Below are the code and all the weights of a small trained network. Each question names an input and a class and asks about switching units off, where a switched-off unit gives its printed mean instead of its output.

import numpy as np


def w(rows, s, z=0):
    codes = np.array(rows[::2]) - 128.0
    scale = np.full(codes.shape[1], s)
    scale[-1] = z or s
    return codes * scale


def f(y):
    return np.maximum(y, 0)


def log_softmax(a):
    a = a - a.max(-1, keepdims=True)
    return a - np.log(np.exp(a).sum(-1, keepdims=True))


def net(x, mask):
    res = np.array(x, float).reshape(1, 8) / 4 @ E
    y = f(res @ A[0][:, :-1].T + A[0][:, -1])
    res = res + np.where(mask, y, B[0][:, -1]) @ B[0][:, :-1]
    return log_softmax(res[-1] @ U[:, :-1].T + U[:, -1])


A, B = {}, {}
E = w([
[212,155,25,143,206,196,56,78,90,34,46,65],'x0',
[194,124,144,218,34,187,231,85,195,36,133,174],'x1',
[65,227,159,198,139,197,135,120,203,209,86,21],'x2',
[201,104,123,174,80,33,173,236,96,156,12,57],'x3',
[123,131,121,127,125,126,129,129,128,127,125,128],'x4',
[80,2,38,109,172,214,236,203,136,131,175,67],'x5',
[49,24,203,213,155,161,101,100,59,124,46,171],'x6',
[127,130,127,130,125,126,128,124,128,128,124,131],'x7',
],0.0055)
A[0] = w([
[69,138,139,94,161,190,106,58,157,104,192,164,43],'n1',
[176,112,125,224,59,182,198,100,179,60,121,156,50],'n2',
[163,116,126,162,110,65,159,194,112,136,64,82,6],'n3',
[77,141,121,80,177,179,108,59,149,107,195,168,10],'n4',
[179,122,124,209,66,170,196,107,167,64,125,149,29],'n5',
[170,113,123,156,101,68,162,199,108,140,61,83,3],'n6',
[55,95,196,89,49,69,210,192,141,199,201,195,38],'n7',
[195,134,43,128,190,183,88,98,80,50,79,88,27],'n8',
[44,27,194,220,157,177,110,109,50,120,58,168,100],'n9',
[57,121,92,44,253,65,19,193,44,219,117,76,79],'n10',
[65,198,151,206,143,199,128,112,224,204,92,30,91],'n11',
[173,52,103,62,115,72,128,131,61,60,160,217,81],'n12',
[161,109,118,149,115,69,160,200,109,137,70,84,34],'n13',
[182,62,99,56,119,83,119,128,63,59,158,209,82],'n14',
[200,205,65,46,105,116,161,163,192,121,186,81,49],'n15',
[62,44,201,227,152,163,97,98,50,116,57,167,132],'n16',
[70,138,121,85,177,193,109,58,158,107,202,167,36],'n17',
[66,15,27,107,181,223,241,213,134,116,169,71,142],'n18',
[189,130,38,131,181,178,93,108,73,55,80,95,58],'n19',
],0.0054,0.0034)
B[0] = w([
[210,86,74,181,60,193,85,204,81,216,84,185,177],'n1',
[98,101,183,37,72,171,177,66,110,86,90,93,191],'n2',
[196,90,81,164,58,204,78,183,74,205,89,188,171],'n3',
[194,78,96,172,61,192,86,194,89,206,70,158,172],'n4',
[99,84,184,34,68,173,171,60,115,90,88,98,179],'n5',
[194,93,85,166,67,201,86,178,86,201,88,183,174],'n6',
[84,17,192,219,203,99,36,82,239,172,99,18,209],'n7',
[84,28,195,203,183,92,69,95,226,181,120,39,197],'n8',
[195,164,33,77,166,68,194,114,180,187,227,135,225],'n9',
[109,81,193,2,24,200,211,35,115,60,79,99,241],'n10',
[50,202,141,172,194,153,187,240,33,45,199,107,220],'n11',
[60,182,148,183,189,158,174,212,67,77,180,83,207],'n12',
[191,103,83,158,68,195,92,173,92,198,98,178,174],'n13',
[55,182,161,179,183,155,169,213,70,76,182,70,203],'n14',
[189,126,38,93,166,75,198,103,177,195,221,128,193],'n15',
[194,172,37,73,156,60,192,106,167,173,212,147,227],'n16',
[198,81,86,168,66,191,87,189,90,206,75,171,181],'n17',
[141,252,171,141,109,6,24,50,104,46,42,239,254],'n18',
[93,67,177,179,169,99,81,104,200,159,122,77,198],'n19',
],0.0054,0.0078)
U = w([
[182,80,79,174,72,204,88,179,82,187,105,168,87],'0',
[96,42,175,198,179,103,78,108,219,144,124,57,94],'1',
[106,95,170,2,73,181,186,76,106,90,106,99,98],'2',
[72,190,133,183,194,150,179,215,44,84,170,102,103],'3',
[181,147,24,73,161,65,186,109,179,166,188,141,106],'4',
[124,146,123,125,130,119,113,124,133,118,119,145,255],'5',
[142,225,168,145,106,36,36,77,102,87,80,210,144],'6',
],0.0095,0.0091)

Each question gives the input, the list of numbers given to net, and the class t.
The units are the neurons (one row each of A and B). Each row of codes is followed by its name. A weight is (code - 128) times the scale printed after its matrix; where a second scale follows, it is the last column's (A, B and U).
mask holds one flag per neuron, in row order. A switched-off neuron (its flag False) gives its mean, the last column of its row in B, instead of its output. The means were averaged over made-up inputs and are rounded, as every weight is.
A unit's drop is (log p(t) with every unit on - log p(t) with that unit switched off) / (log p(t) with every unit on - log p(t) with every unit switched off).
The circuit of an input: a set's keep is (log p(t) with only the set's units on - log p(t) with every unit switched off) / (log p(t) with every unit on - log p(t) with every unit switched off). Starting from the 12 units with the biggest drops (on a tie, the unit counted first), units are removed one at a time, each time the one whose removal leaves the highest keep (on an exact tie, the one counted first), for as long as the keep stays at least 0.8.
circuit, biggest first: the units of the circuit, biggest drop first
top k neurons: the k neurons with the biggest drops, biggest first
drop of u: that unit's drop, to one decimal
input [2,6,5,-3,5,-4,8,2], class 4: top 3 neurons : n16, n9, n10
input [7,-4,-7,-6,8,-5,0,-6], class 1: circuit, biggest first : n8, n19
input [4,6,-1,-7,0,5,5,7], class 0: circuit, biggest first : n1
input [7,-4,-7,4,-4,-6,3,1], class 1: top 2 neurons : n8, n19
input [5,-1,8,3,3,-6,2,7], class 3: top 2 neurons : n11, n18
input [-4,-7,5,5,-5,-5,5,2], class 2: top 2 neurons : n10, n18
input [-4,4,-5,-7,3,0,0,-4], class 0: top 3 neurons : n1, n17, n4
input [-3,7,3,2,6,-6,5,7], class 2: circuit, biggest first : n2, n5
input [4,-5,1,2,-2,-4,-3,1], class 2: circuit, biggest first : n10, n18
input [4,4,5,-1,-1,-2,6,1], class 4: circuit, biggest first : n16, n9
input [-7,7,2,-1,5,3,-1,1], class 1: top 2 neurons : n7, n10
input [4,-2,-6,1,0,-5,-3,5], class 3: circuit, biggest first : n14, n12
input [-6,-4,-7,-3,-2,-1,3,-4], class 3: top 3 neurons : n12, n14, n8
input [-8,3,-1,2,0,-8,4,-3], class 1: top 2 neurons : n7, n18
input [-4,8,-8,6,-6,0,-6,-5], class 2: circuit, biggest first : n5
input [-2,6,6,-6,7,-1,-4,0], class 0: circuit, biggest first : n1, n17
input [2,-4,0,-4,4,3,5,3], class 4: circuit, biggest first : n9, n16
input [-6,-7,-6,3,7,3,-1,2], class 2: top 3 neurons : n10, n8, n19
input [8,3,8,8,-2,-3,8,0], class 0: top 4 neurons : n3, n6, n13, n7
input [-2,-7,-7,-1,-6,8,-1,4], class 6: circuit, biggest first : n18
input [7,3,2,1,3,-3,-7,6], class 1: circuit, biggest first : n8, n19
input [-5,-1,-8,7,5,6,-1,-2], class 3: top 2 neurons : n12, n14
input [0,6,-1,-2,6,3,2,4], class 2: top 2 neurons : n2, n5
input [8,6,7,0,-3,-2,-1,5], class 1: top 3 neurons : n8, n19, n10
input [-2,-6,8,-8,-8,-7,1,8], class 0: top 4 neurons : n1, n17, n4, n18
input [-4,1,-6,6,8,6,8,-4], class 4: top 3 neurons : n9, n16, n11
input [2,0,-4,-5,3,4,6,-3], class 4: circuit, biggest first : n9
input [8,-6,-6,-3,-8,7,-2,-1], class 1: drop of n8 : 0.9
input [3,-3,-2,4,5,8,8,-8], class 4: drop of n18 : -0.1
input [5,6,5,0,-1,-1,-6,-5], class 2: drop of n12 : 0.1
